Here is a tiny trained network, its code and every weight. The questions are about switching its units off for an input and a target symbol, where a switched-off unit gives its printed mean instead of its output.

import numpy as np


def w(rows, s, z=0):
    codes = np.array(rows[::2]) - 128.0
    scale = np.full(codes.shape[1], s)
    scale[-1] = z or s
    return codes * scale


def softmax(a):
    e = np.exp(a - a.max(-1, keepdims=True))
    return e / e.sum(-1, keepdims=True)


def log_softmax(a):
    a = a - a.max(-1, keepdims=True)
    return a - np.log(np.exp(a).sum(-1, keepdims=True))


def net(x, mask):
    ids = ['αγδεζηθλμξπστφψω'.index(c) for c in x.split()]
    T = len(ids)
    res = E[ids] + P[:T]
    u = 0
    for l in range(2):
        r = res
        for j in range(3):
            rows = slice(2 * j, 2 * j + 2)
            q, k, v = (r @ M[l][rows].T for M in (Q, K, V))
            z = softmax(np.where(np.tri(T) > 0, q @ k.T / 2**0.5, -1e9)) @ v
            o = O[l][rows]
            res = res + np.where(mask[u + j], z, o[:, -1]) @ o[:, :-1]
        u += 3
    return log_softmax(res[-1] @ U[:, :-1].T + U[:, -1])


Q, K, V, O = {}, {}, {}, {}
E = w([
[193,126,129,99],'α',
[68,103,51,162],'γ',
[176,163,182,90],'δ',
[177,214,123,37],'ε',
[179,209,72,88],'ζ',
[215,158,169,77],'η',
[92,197,148,93],'θ',
[161,128,110,90],'λ',
[93,125,216,133],'μ',
[135,74,138,73],'ξ',
[114,43,176,177],'π',
[182,197,138,149],'σ',
[140,154,147,150],'τ',
[179,189,248,107],'φ',
[55,82,172,96],'ψ',
[103,97,155,167],'ω',
],0.014)
P = w([
[116,70,81,212],'0',
[91,139,36,99],'1',
[24,127,57,58],'2',
[56,165,79,37],'3',
[115,54,149,209],'4',
[230,104,81,193],'5',
[254,80,81,195],'6',
[131,135,80,110],'7',
[91,94,110,131],'8',
[88,93,121,99],'9',
],0.007)
Q[0] = w([
[149,43,215,182],'L0H1',
[117,145,180,114],'L0H1',
[155,143,16,163],'L0H2',
[169,154,166,161],'L0H2',
[140,96,235,131],'L0H3',
[108,134,155,255],'L0H3',
],0.0075)
K[0] = w([
[200,180,75,159],'L0H1',
[171,88,106,152],'L0H1',
[90,181,254,160],'L0H2',
[88,174,170,119],'L0H2',
[122,50,178,115],'L0H3',
[136,67,191,241],'L0H3',
],0.0096)
V[0] = w([
[51,117,151,79],'L0H1',
[89,46,156,75],'L0H1',
[74,168,254,178],'L0H2',
[39,173,98,119],'L0H2',
[150,128,188,237],'L0H3',
[178,146,138,39],'L0H3',
],0.0077)
O[0] = w([
[40,99,172,135,228],'L0H1',
[93,71,173,83,166],'L0H1',
[136,137,245,175,137],'L0H2',
[79,189,105,253,249],'L0H2',
[211,135,157,143,31],'L0H3',
[86,119,136,66,136],'L0H3',
],0.0073,0.0018)
Q[1] = w([
[6,116,200,90],'L1H1',
[102,188,27,59],'L1H1',
[24,113,79,113],'L1H2',
[66,106,157,100],'L1H2',
[124,66,93,97],'L1H3',
[46,255,126,58],'L1H3',
],0.0068)
K[1] = w([
[222,121,134,121],'L1H1',
[152,101,143,244],'L1H1',
[185,136,137,149],'L1H2',
[148,94,128,179],'L1H2',
[152,124,116,44],'L1H3',
[163,117,139,255],'L1H3',
],0.0098)
V[1] = w([
[146,143,169,204],'L1H1',
[52,97,218,179],'L1H1',
[223,91,202,120],'L1H2',
[165,2,140,88],'L1H2',
[206,103,33,165],'L1H3',
[210,238,169,85],'L1H3',
],0.0099)
O[1] = w([
[139,82,174,173,178],'L1H1',
[82,76,229,141,232],'L1H1',
[249,208,186,153,2],'L1H2',
[234,127,193,1,8],'L1H2',
[169,92,75,160,72],'L1H3',
[94,242,136,178,16],'L1H3',
],0.0087,0.0026)
U = w([
[193,128,95,76,204],'α',
[133,1,83,126,102],'γ',
[135,184,158,110,103],'δ',
[81,162,82,116,2],'ε',
[108,147,54,138,54],'ζ',
[171,189,125,79,128],'η',
[11,144,154,155,212],'θ',
[154,109,86,59,198],'λ',
[111,120,237,152,215],'μ',
[168,20,119,46,25],'ξ',
[218,61,197,84,88],'π',
[154,181,107,226,184],'σ',
[143,143,141,187,130],'τ',
[126,225,214,181,92],'φ',
[80,44,192,57,96],'ψ',
[152,69,180,139,43],'ω',
],0.006,0.0054)

Each question gives the input, a string of symbols that net reads in full, and the target symbol t.
The units are the heads (2 rows each of Q, K, V and O). Each row of codes is followed by its name. A weight is (code - 128) times the scale printed after its matrix; where a second scale follows, it is the last column's (O and U).
mask holds one flag per head, layer by layer. A switched-off head (its flag False) gives its mean, the last column of its rows in O, instead of its output. The means were averaged over made-up inputs and are rounded, as every weight is.
A unit's drop is (log p(t) with every unit on - log p(t) with that unit switched off) / (log p(t) with every unit on - log p(t) with every unit switched off).
The circuit of an input: a set's keep is (log p(t) with only the set's units on - log p(t) with every unit switched off) / (log p(t) with every unit on - log p(t) with every unit switched off). Starting from all 6 units, units are removed one at a time, each time the one whose removal leaves the highest keep (on an exact tie, the one counted first), for as long as the keep stays at least 0.8.
units of the circuit, in order: the units of the circuit, biggest drop first
unit that matters most: the unit with the biggest drop
heads that matter: for each layer, one digit per head in row order, 1 if its drop is at least 0.15 and else 0, layers parted by /
drop of u: that unit's drop, to one decimal
input θ σ φ θ ψ θ ω, target θ: units of the circuit, in order	[L1H2, L1H3, L0H2]
input π τ π, target π: units of the circuit, in order	[L1H2, L0H2, L0H3]
input ψ θ π, target ψ: heads that matter	100 / 111
input μ ε ψ, target μ: units of the circuit, in order	[L1H2, L0H3, L1H1, L0H2]
input π π ζ ψ, target π: units of the circuit, in order	[L1H2, L0H3, L0H2, L1H3]
input π γ μ θ μ θ ω, target θ: units of the circuit, in order	[L1H2, L0H3, L1H3]
input σ γ μ, target σ: unit that matters most	L0H1
input ψ θ θ θ, target ψ: units of the circuit, in order	[L1H3, L0H1, L1H1]
input μ θ ε, target μ: heads that matter	011 / 110
input σ ψ μ θ, target σ: heads that matter	101 / 111
input σ ψ α σ, target σ: units of the circuit, in order	[L1H3, L0H1, L0H3, L1H1]
input φ π θ, target φ: units of the circuit, in order	[L1H2, L0H2, L1H3, L0H3]
input γ θ ψ, target γ: units of the circuit, in order	[L1H3, L0H2, L1H2]
input ζ σ θ, target ζ: unit that matters most	L1H1
input γ θ ψ θ, target γ: units of the circuit, in order	[L1H3, L1H2]
input θ θ θ μ, target θ: units of the circuit, in order	[L1H2, L0H2]
input μ θ λ, target μ: units of the circuit, in order	[L1H1, L0H2, L0H3, L1H2]
input θ δ φ θ μ ψ φ, target θ: heads that matter	001 / 011
input ψ α ψ θ, target ψ: heads that matter	101 / 001
input φ α α λ, target φ: unit that matters most	L1H3
input ψ λ θ μ, target ψ: drop of L0H1	0.3
input ψ γ τ ψ, target ψ: drop of L1H3	0.6
input ψ θ ψ ω, target ψ: drop of L0H1	0.5
